[[ 48 -47]
 [ -6  81]
 [-51  33]]
->
[[-51  33]
 [ -6  81]
 [ 48 -47]]

[[ 11  32 -86  -8]
 [  8  34 -85 -10]]
->
[[  8  34 -85 -10]
 [ 11  32 -86  -8]]

[[-41 -70 -73  -2 -47 -16 -84]
 [-49 -52 -71  16 -50   1 -69]]
->
[[-49 -52 -71  16 -50   1 -69]
 [-41 -70 -73  -2 -47 -16 -84]]

[[-12  17 -33 -20  40  16 -20   5  20   0 -33 -23  -9]
 [-16  13  13 -52  70  34  -3  23  13  17 -43 -47   5]]
->
[[-16  13  13 -52  70  34  -3  23  13  17 -43 -47   5]
 [-12  17 -33 -20  40  16 -20   5  20   0 -33 -23  -9]]

[[-17 -41  -3 -57 -70   3 -38  40  29  24 -11   3  -9  33]
 [-46 -35 -10 -32 -41 -27  -3  32  37   9 -23 -18 -61  38]
 [-57 -21 -17 -22 -44 -22  -1  33  47  20 -51 -19 -67  31]]
->
[[-57 -21 -17 -22 -44 -22  -1  33  47  20 -51 -19 -67  31]
 [-46 -35 -10 -32 -41 -27  -3  32  37   9 -23 -18 -61  38]
 [-17 -41  -3 -57 -70   3 -38  40  29  24 -11   3  -9  33]]

[[ 63 -32  38  43 -83  69 -72  55]
 [ -2 -48 -31  -4 -38 -28  54  10]]
->
[[ -2 -48 -31  -4 -38 -28  54  10]
 [ 63 -32  38  43 -83  69 -72  55]]

[[ 19  79  -9]
 [-12 -45 -32]]
->
[[-12 -45 -32]
 [ 19  79  -9]]
---
[[-20  -6]
 [-26 -67]
 [-62 -21]]
->
[[-62 -21]
 [-26 -67]
 [-20  -6]]

[[-71 -59  80]
 [ 37  22   1]
 [-49 -16  63]
 [ 22 -43  28]]
->
[[ 22 -43  28]
 [-49 -16  63]
 [ 37  22   1]
 [-71 -59  80]]

[[-12   8  -2 -10   1 -10  14  12]
 [ -5 -66  -2 -36  26  44  52 -69]
 [ -7   5   9  20 -16 -12  13  12]
 [ -6  -5  12  22 -14  -6  12  -2]
 [  1   6  -3   3  -8  24  22  23]
 [-12   6   4  -6   2 -22   2   4]
 [ -5   7   1  16 -11 -15   2  10]
 [ -6 -14 -21 -38  31 -16 -25 -40]]
->
[[ -6 -14 -21 -38  31 -16 -25 -40]
 [ -5   7   1  16 -11 -15   2  10]
 [-12   6   4  -6   2 -22   2   4]
 [  1   6  -3   3  -8  24  22  23]
 [ -6  -5  12  22 -14  -6  12  -2]
 [ -7   5   9  20 -16 -12  13  12]
 [ -5 -66  -2 -36  26  44  52 -69]
 [-12   8  -2 -10   1 -10  14  12]]

[[-60  -9]
 [-25  54]
 [-69  -2]
 [-34  40]
 [-20  68]
 [-52  12]
 [-25  54]
 [-29  61]
 [-38  26]]
->
[[-38  26]
 [-29  61]
 [-25  54]
 [-52  12]
 [-20  68]
 [-34  40]
 [-69  -2]
 [-25  54]
 [-60  -9]]

[[ 46  35  33 -31 -30  42 -23 -30 -36  29  46  34  43  34  -1]
 [-33 -38 -41 -54 -56 -35 -42 -57 -57 -41 -34 -42 -31 -42   3]
 [-15  17  19   3   4  -2 -22   4  19  28 -15  16  -4  15 -84]
 [ 40  50  49 -60 -59  44 -68 -60 -54  52  39  48  45  48 -77]]
->
[[ 40  50  49 -60 -59  44 -68 -60 -54  52  39  48  45  48 -77]
 [-15  17  19   3   4  -2 -22   4  19  28 -15  16  -4  15 -84]
 [-33 -38 -41 -54 -56 -35 -42 -57 -57 -41 -34 -42 -31 -42   3]
 [ 46  35  33 -31 -30  42 -23 -30 -36  29  46  34  43  34  -1]]

[[ 68 -53  52]
 [ 34  40   0]
 [ 60  12  -4]
 [-18 -40 -18]
 [  7 -11  27]
 [-69  48 -12]
 [ 16  32 -22]
 [ 34  29  29]
 [-75 -16  24]
 [ 49   2  21]
 [ 25 -19 -26]]
->
[[ 25 -19 -26]
 [ 49   2  21]
 [-75 -16  24]
 [ 34  29  29]
 [ 16  32 -22]
 [-69  48 -12]
 [  7 -11  27]
 [-18 -40 -18]
 [ 60  12  -4]
 [ 34  40   0]
 [ 68 -53  52]]
